Where the symbols take the items:
Q937: ru>Q754, ko>Q231, gu>Q757, li>Q579, zo>Q617, vu>Q550
Q752: ru>Q325, ko>Q858, gu>Q639, li>Q279, zo>Q572, vu>Q164
Q21: ru>Q594, ko>Q617, gu>Q279, li>Q639, zo>Q231, vu>Q684
Q205: ru>Q53, ko>Q757, gu>Q231, li>Q572, zo>Q279, vu>Q983
Q742: ru>., ko>Q295, gu>Q856, li>Q917, zo>Q615, vu>.
Q53: ru>Q205, ko>Q615, gu>Q602, li>Q729, zo>Q295, vu>Q780
Q325: ru>Q752, ko>Q917, gu>Q15, li>Q295, zo>Q729, vu>Q950
Q983: ru>Q780, ko>., gu>Q54, li>Q733, zo>., vu>Q205
Q950: ru>Q164, ko>Q556, gu>Q336, li>Q688, zo>Q191, vu>Q325
Q541: ru>Q268, ko>Q729, gu>Q986, li>Q615, zo>Q917, vu>Q719
Q336: ru>Q551, ko>Q765, gu>Q950, li>Q311, zo>Q248, vu>Q15
Q684: ru>Q311, ko>., gu>., li>Q551, zo>Q54, vu>Q21
Q290: ru>Q719, ko>Q733, gu>Q583, li>., zo>., vu>Q268
Q780: ru>Q983, ko>Q810, gu>Q565, li>Q191, zo>Q688, vu>Q53
Q617: ru>Q856, ko>Q21, gu>., li>Q30, zo>Q937, vu>.
Q583: ru>Q218, ko>Q884, gu>Q290, li>Q550, zo>Q391, vu>Q579
Q688: ru>., ko>., gu>Q311, li>Q950, zo>Q780, vu>Q295
Q153: ru>Q166, ko>Q579, gu>Q572, li>Q231, zo>Q639, vu>Q884
Q166: ru>Q153, ko>Q986, gu>Q729, li>Q602, zo>Q15, vu>Q248
Q295: ru>Q279, ko>Q742, gu>Q594, li>Q325, zo>Q53, vu>Q688
Q757: ru>Q615, ko>Q205, gu>Q937, li>Q268, zo>., vu>.
Q615: ru>Q757, ko>Q53, gu>Q754, li>Q541, zo>Q742, vu>Q810
Q884: ru>Q248, ko>Q583, gu>Q733, li>Q54, zo>Q551, vu>Q153
Q164: ru>Q950, ko>., gu>Q551, li>., zo>Q733, vu>Q752
Q719: ru>Q290, ko>Q191, gu>Q218, li>Q810, zo>Q556, vu>Q541
Q15: ru>Q639, ko>Q102, gu>Q325, li>Q594, zo>Q166, vu>Q336
Q556: ru>., ko>Q950, gu>Q765, li>., zo>Q719, vu>Q917
Q431: ru>Q550, ko>Q565, gu>Q810, li>Q218, zo>Q528, vu>Q754
Q311: ru>Q684, ko>Q528, gu>Q688, li>Q336, zo>Q565, vu>Q594
Q30: ru>Q102, ko>Q639, gu>Q858, li>Q617, zo>Q579, vu>Q391
Q754: ru>Q937, ko>Q602, gu>Q615, li>Q986, zo>Q856, vu>Q431
Q917: ru>Q858, ko>Q325, gu>Q102, li>Q742, zo>Q541, vu>Q556
Q550: ru>Q431, ko>Q54, gu>., li>Q583, zo>., vu>Q937
Q639: ru>Q15, ko>Q30, gu>Q752, li>Q21, zo>Q153, vu>Q551
Q765: ru>Q391, ko>Q336, gu>Q556, li>Q528, zo>Q218, vu>Q102
Q268: ru>Q541, ko>Q572, gu>Q579, li>Q757, zo>Q858, vu>Q290
Q218: ru>Q583, ko>Q248, gu>Q719, li>Q431, zo>Q765, vu>Q986
Q248: ru>Q884, ko>Q218, gu>Q191, li>Q565, zo>Q336, vu>Q166
Q579: ru>Q986, ko>Q153, gu>Q268, li>Q937, zo>Q30, vu>Q583
Q191: ru>Q733, ko>Q719, gu>Q248, li>Q780, zo>Q950, vu>Q729
Q565: ru>Q54, ko>Q431, gu>Q780, li>Q248, zo>Q311, vu>Q602
Q810: ru>., ko>Q780, gu>Q431, li>Q719, zo>., vu>Q615
Q858: ru>Q917, ko>Q752, gu>Q30, li>., zo>Q268, vu>.
Q231: ru>Q602, ko>Q937, gu>Q205, li>Q153, zo>Q21, vu>Q54
Q602: ru>Q231, ko>Q754, gu>Q53, li>Q166, zo>Q594, vu>Q565
Q54: ru>Q565, ko>Q550, gu>Q983, li>Q884, zo>Q684, vu>Q231
Q986: ru>Q579, ko>Q166, gu>Q541, li>Q754, zo>Q102, vu>Q218
Q279: ru>Q295, ko>., gu>Q21, li>Q752, zo>Q205, vu>.
Q391: ru>Q765, ko>Q551, gu>., li>., zo>Q583, vu>Q30
Q733: ru>Q191, ko>Q290, gu>Q884, li>Q983, zo>Q164, vu>Q572
Q551: ru>Q336, ko>Q391, gu>Q164, li>Q684, zo>Q884, vu>Q639
Q729: ru>Q572, ko>Q541, gu>Q166, li>Q53, zo>Q325, vu>Q191
Q594: ru>Q21, ko>Q856, gu>Q295, li>Q15, zo>Q602, vu>Q311
Q528: ru>., ko>Q311, gu>., li>Q765, zo>Q431, vu>Q856
Q572: ru>Q729, ko>Q268, gu>Q153, li>Q205, zo>Q752, vu>Q733
Q102: ru>Q30, ko>Q15, gu>Q917, li>Q856, zo>Q986, vu>Q765
Q856: ru>Q617, ko>Q594, gu>Q742, li>Q102, zo>Q754, vu>Q528

In the rows, 25 stands for zero.

The rows follow the links: the fewer symbols apart two items are, the more alike their rows tend to be.

Each row is also shifted at random along 7 hidden directions that mean nothing.

Name the item of each row.
25 26 22 39 19 29 29 28 16 27 16 24 32 28 20 17 19 23 23 29 25 23 29 31 17 20 28 21 24 32 25 39 23 26 22 19 14 27 23: Q248
30 26 24 16 28 19 22 23 20 26 32 29 26 17 24 17 22 29 26 15 36 19 26 17 35 26 31 23 23 22 29 17 19 25 28 26 26 18 37: Q541
32 22 20 32 28 24 28 31 23 25 22 24 23 28 19 29 24 28 19 31 23 24 27 26 24 25 20 26 28 32 25 29 27 22 26 21 29 28 14: Q983
40 22 21 28 18 28 20 26 24 25 20 23 28 26 14 32 23 27 24 27 24 20 31 32 16 22 30 19 24 25 30 26 24 26 21 27 28 23 22: Q810
14 29 27 20 23 23 24 28 9 27 31 28 28 15 31 6 18 19 31 21 32 17 16 28 28 20 27 32 25 19 35 28 18 30 30 27 17 22 35: Q729
30 28 27 19 29 29 33 18 37 20 26 32 18 34 32 28 23 30 25 22 29 33 35 13 35 26 22 25 26 25 22 23 29 21 15 33 32 23 24: Q752
7 27 32 35 20 35 28 25 22 30 26 21 27 24 22 29 38 29 33 21 37 21 26 25 27 17 30 20 21 25 30 21 16 28 12 24 13 28 31: Q602
25 23 28 22 30 24 25 26 21 19 30 24 22 21 28 24 32 21 23 25 26 28 21 19 31 24 17 29 27 28 26 19 27 21 28 24 33 27 26: Q279
31 29 26 17 21 22 23 23 21 20 25 30 26 21 26 17 11 21 26 25 17 24 25 33 27 25 24 32 21 29 24 24 29 27 29 22 26 21 27: Q336
29 23 15 32 27 19 26 28 21 29 24 21 26 27 25 28 20 25 19 28 20 22 27 26 15 29 21 24 25 25 22 32 25 26 32 22 25 26 12: Q290
24 22 27 8 29 24 18 28 40 18 17 23 23 33 19 24 32 22 19 22 21 27 17 24 28 30 27 26 33 24 21 29 27 25 24 32 32 23 25: Q754
35 20 27 16 31 18 22 24 25 14 16 24 29 21 25 13 21 14 13 24 21 31 17 24 27 27 24 23 30 24 17 36 29 22 37 23 32 25 30: Q102
20 27 23 41 18 31 31 20 22 30 28 24 26 24 29 32 25 26 32 29 24 26 30 29 17 23 24 20 18 26 25 21 26 25 23 21 16 27 19: Q551
24 27 26 35 31 27 33 20 26 20 21 21 29 28 26 25 19 27 19 21 28 34 31 17 26 20 19 26 24 31 15 34 22 24 24 25 28 28 21: Q325
23 24 28 31 24 32 24 31 31 28 26 14 27 28 21 37 31 31 26 26 26 23 17 30 22 21 27 29 29 27 22 26 20 29 21 28 23 26 18: Q53
17 24 26 24 27 18 22 27 10 30 34 29 23 14 25 27 23 35 26 20 32 15 34 18 29 22 20 25 20 20 31 11 21 23 26 19 23 21 25: Q937
18 26 29 37 22 34 26 22 32 26 28 11 29 25 26 43 31 33 29 25 27 29 25 26 20 19 25 28 23 27 18 19 19 30 19 27 24 30 17: Q295
45 27 20 23 25 27 30 22 33 28 30 28 24 29 20 34 23 36 28 20 30 25 31 21 32 26 35 22 23 33 27 21 25 24 15 27 25 20 28: Q191
12 29 28 23 22 25 19 24 24 22 19 25 29 25 23 21 19 21 26 26 19 25 31 27 21 25 19 29 19 25 26 26 24 28 24 26 26 28 24: Q528
18 22 23 23 22 31 23 31 27 23 16 24 23 33 25 23 31 19 23 30 25 24 21 31 20 26 25 21 31 15 29 32 24 24 22 34 28 28 20: Q757

From each start, follow one symbol. Which item do you reach?
Answers are names.
new walk
16 26 27 33 25 30 27 19 26 23 26 18 31 23 30 22 34 19 30 21 33 31 21 21 24 22 29 17 25 21 24 26 19 27 26 27 21 29 32
li: Q742
new walk
23 27 24 33 20 35 30 16 33 27 22 27 24 32 27 29 35 23 31 27 29 32 35 19 23 27 32 8 22 21 26 24 28 21 12 28 20 28 30
ru: Q765
new walk
6 29 29 31 24 22 26 19 17 29 32 22 29 14 34 19 19 25 32 19 28 23 22 25 27 20 23 31 19 22 22 17 20 32 28 20 16 24 28
gu: Q325
new walk
26 26 19 35 29 24 28 23 21 29 23 23 30 27 18 22 26 26 23 21 33 27 33 14 26 26 29 16 21 31 24 29 20 27 22 24 21 27 29
zo: Q556
new walk
31 30 21 25 21 27 26 21 34 25 28 24 27 28 28 33 11 30 29 24 19 27 29 27 22 27 24 35 21 27 20 24 26 29 22 29 26 22 18
ko: Q556
new walk
16 22 31 23 30 19 24 27 15 20 27 25 22 18 28 21 24 23 18 27 22 26 22 23 29 22 13 32 25 27 21 23 27 21 35 18 28 30 21
ko: Q617
new walk
23 25 25 30 24 22 22 27 19 26 20 23 28 24 14 25 23 27 21 24 26 23 33 24 22 25 23 22 21 32 26 29 23 25 24 20 25 26 25
vu: Q754
new walk
47 19 23 18 28 26 27 22 28 24 31 30 20 23 27 25 37 25 25 21 35 24 22 21 33 30 35 10 30 19 32 18 25 19 25 27 27 20 38
gu: Q579
new walk
21 26 25 25 30 17 30 27 14 28 28 32 19 19 31 16 16 30 21 22 27 19 29 20 30 24 18 30 24 23 26 24 26 22 30 20 20 21 22
gu: Q572
new walk
27 21 27 23 23 26 19 26 27 13 9 22 27 28 22 25 21 18 15 28 17 27 25 33 16 23 23 25 28 24 16 36 28 24 29 26 33 27 20
gu: Q742
new walk
21 25 28 21 22 25 19 27 31 24 26 18 25 23 24 31 23 22 26 30 12 26 15 36 18 26 21 37 26 28 21 24 27 29 30 25 26 28 19
zo: Q565
new walk
29 25 22 30 26 23 28 24 16 26 30 24 27 20 30 21 21 19 26 29 22 28 22 26 22 24 19 28 23 27 27 26 27 24 35 22 25 29 24
zo: Q733
new walk
26 25 24 18 23 25 22 28 32 24 19 25 23 32 17 27 23 25 23 27 18 25 22 30 26 26 24 29 28 31 25 31 27 25 20 25 27 24 22
ko: Q431
new walk
38 21 25 33 26 29 31 27 26 27 28 22 23 26 21 40 32 36 23 26 32 22 29 23 26 22 27 20 27 29 25 20 25 20 18 23 27 21 18
li: Q572
new walk
23 22 29 26 26 26 27 26 19 21 24 25 21 20 33 15 29 13 22 30 22 30 12 29 25 25 23 22 31 21 23 30 28 22 37 21 23 29 28
gu: Q752
new walk
25 27 30 30 14 33 23 21 26 25 25 22 29 19 25 35 23 32 29 26 26 22 28 36 19 14 29 25 20 24 24 18 22 27 17 23 20 22 22
zo: Q602
new walk
31 20 27 29 25 21 24 27 22 34 41 18 24 15 21 39 41 29 29 26 27 21 17 24 27 26 27 22 23 31 30 10 22 23 28 15 22 25 27
li: Q884
